Below are the code and all the weights of a small trained network. Each question names an input and a class and asks about switching units off, where a switched-off unit gives its printed mean instead of its output.

import numpy as np


def w(rows, s, z=0):
    codes = np.array(rows[::2]) - 128.0
    scale = np.full(codes.shape[1], s)
    scale[-1] = z or s
    return codes * scale


def f(y):
    return y / 2 * (1 + np.tanh(0.7978845608 * (y + 0.044715 * y**3)))


def log_softmax(a):
    a = a - a.max(-1, keepdims=True)
    return a - np.log(np.exp(a).sum(-1, keepdims=True))


def net(x, mask):
    res = np.array(x, float).reshape(1, 8) / 4 @ E
    y = f(res @ A[0][:, :-1].T + A[0][:, -1])
    res = res + np.where(mask, y, B[0][:, -1]) @ B[0][:, :-1]
    return log_softmax(res[-1] @ U[:, :-1].T + U[:, -1])


A, B = {}, {}
E = w([
[48,139,108,119,141,80,55,167,101,139],'x0',
[85,141,196,182,36,139,137,74,103,134],'x1',
[126,128,126,126,131,130,124,121,130,128],'x2',
[128,130,125,129,125,126,131,131,128,131],'x3',
[136,59,134,163,155,173,88,138,123,251],'x4',
[127,127,128,127,123,128,135,139,127,131],'x5',
[129,127,131,128,128,126,127,129,129,128],'x6',
[130,129,127,133,129,127,124,128,131,124],'x7',
],0.015)
A[0] = w([
[146,148,93,72,162,95,153,149,154,91,184],'n1',
[168,147,156,147,101,158,203,97,140,86,174],'n2',
[153,79,102,103,189,152,103,161,143,170,145],'n3',
[108,94,97,110,161,131,77,185,116,154,131],'n4',
[87,167,149,124,94,81,132,105,120,113,107],'n5',
[196,134,155,132,98,173,218,88,146,112,253],'n6',
[67,160,121,130,106,86,106,132,106,114,121],'n7',
[77,101,93,115,170,91,80,179,101,152,106],'n8',
[92,95,178,205,94,180,104,101,99,187,47],'n9',
[105,93,159,195,105,181,107,109,92,189,65],'n10',
[90,168,161,140,65,106,171,86,128,66,151],'n11',
[170,85,103,117,210,153,109,168,158,188,124],'n12',
[61,164,111,126,107,87,116,121,104,126,117],'n13',
[155,164,99,65,159,91,145,156,141,62,207],'n14',
[164,143,78,62,157,93,142,155,145,74,212],'n15',
[205,99,126,126,150,169,154,120,158,141,196],'n16',
[2,156,96,119,143,66,40,179,90,152,197],'n17',
[201,93,127,126,152,164,151,111,164,141,214],'n18',
],0.0089,0.0051)
B[0] = w([
[131,93,121,80,91,140,82,142,182,155,186],'n1',
[131,179,81,137,114,99,139,66,127,183,180],'n2',
[134,149,90,186,180,105,156,131,82,140,203],'n3',
[109,136,76,154,152,84,119,95,97,163,190],'n4',
[77,129,171,136,140,122,156,129,79,93,164],'n5',
[170,178,42,150,123,130,162,80,145,210,204],'n6',
[71,120,178,120,123,120,136,158,103,71,172],'n7',
[77,151,82,142,145,46,129,105,123,156,192],'n8',
[133,87,131,52,71,117,64,143,188,149,202],'n9',
[136,87,111,73,90,127,66,143,198,151,195],'n10',
[108,198,127,170,110,98,204,66,86,125,197],'n11',
[137,159,110,196,184,123,181,124,50,113,216],'n12',
[64,119,177,108,127,128,149,168,96,64,170],'n13',
[129,98,125,60,80,129,76,128,188,153,200],'n14',
[136,84,103,79,83,143,81,143,196,155,201],'n15',
[192,122,143,140,149,199,150,162,133,129,189],'n16',
[2,126,150,113,114,3,116,118,99,95,248],'n17',
[204,124,136,154,146,207,151,162,124,143,191],'n18',
],0.0092,0.016)
U = w([
[184,91,111,62,65,220,98,130,244,179,252],'0',
[110,204,73,203,140,72,176,63,63,165,141],'1',
[84,21,153,44,99,93,28,194,169,112,79],'2',
[91,151,254,135,107,130,193,134,38,27,34],'3',
[178,107,126,203,203,228,184,209,62,126,116],'4',
],0.0079,0.0028)

Each question gives the input, the list of numbers given to net, and the class t.
The units are the neurons (one row each of A and B). Each row of codes is followed by its name. A weight is (code - 128) times the scale printed after its matrix; where a second scale follows, it is the last column's (A, B and U).
mask holds one flag per neuron, in row order. A switched-off neuron (its flag False) gives its mean, the last column of its row in B, instead of its output. The means were averaged over made-up inputs and are rounded, as every weight is.
A unit's drop is (log p(t) with every unit on - log p(t) with that unit switched off) / (log p(t) with every unit on - log p(t) with every unit switched off).
most important unit: the unit with the biggest drop
k most important neurons: the k neurons with the biggest drops, biggest first
drop of u: that unit's drop, to one decimal
input [-8,6,8,8,1,7,-8,3], class 0: most important unit : n9
input [1,1,4,-3,7,5,7,-2], class 2: 3 most important neurons : n9; n10; n6
input [-4,2,-6,-7,1,2,6,2], class 0: 3 most important neurons : n12; n17; n3
input [-4,2,-3,2,7,5,6,-7], class 0: 2 most important neurons : n9; n10
input [-5,2,0,2,1,4,1,-1], class 0: 2 most important neurons : n12; n17
input [5,8,-2,-5,2,-4,-7,2], class 2: 2 most important neurons : n9; n10
input [-5,-5,3,3,1,-8,-5,-7], class 4: 2 most important neurons : n12; n9
input [1,-7,0,1,3,2,0,6], class 1: 2 most important neurons : n8; n4
input [1,-8,-2,8,8,4,7,-5], class 1: 3 most important neurons : n8; n4; n3
input [-6,0,0,-2,8,0,8,7], class 4: 2 most important neurons : n12; n3
input [5,-5,0,-1,1,-1,-8,2], class 1: 2 most important neurons : n12; n9
input [8,-2,4,-2,4,-2,0,0], class 1: drop of n5 : 0.0
input [8,2,0,8,2,6,-7,8], class 2: drop of n12 : 0.1
input [-1,0,2,-6,7,-8,-4,3], class 4: drop of n12 : 0.6
input [1,5,-4,3,-8,8,-2,-1], class 3: most important neuron : n13
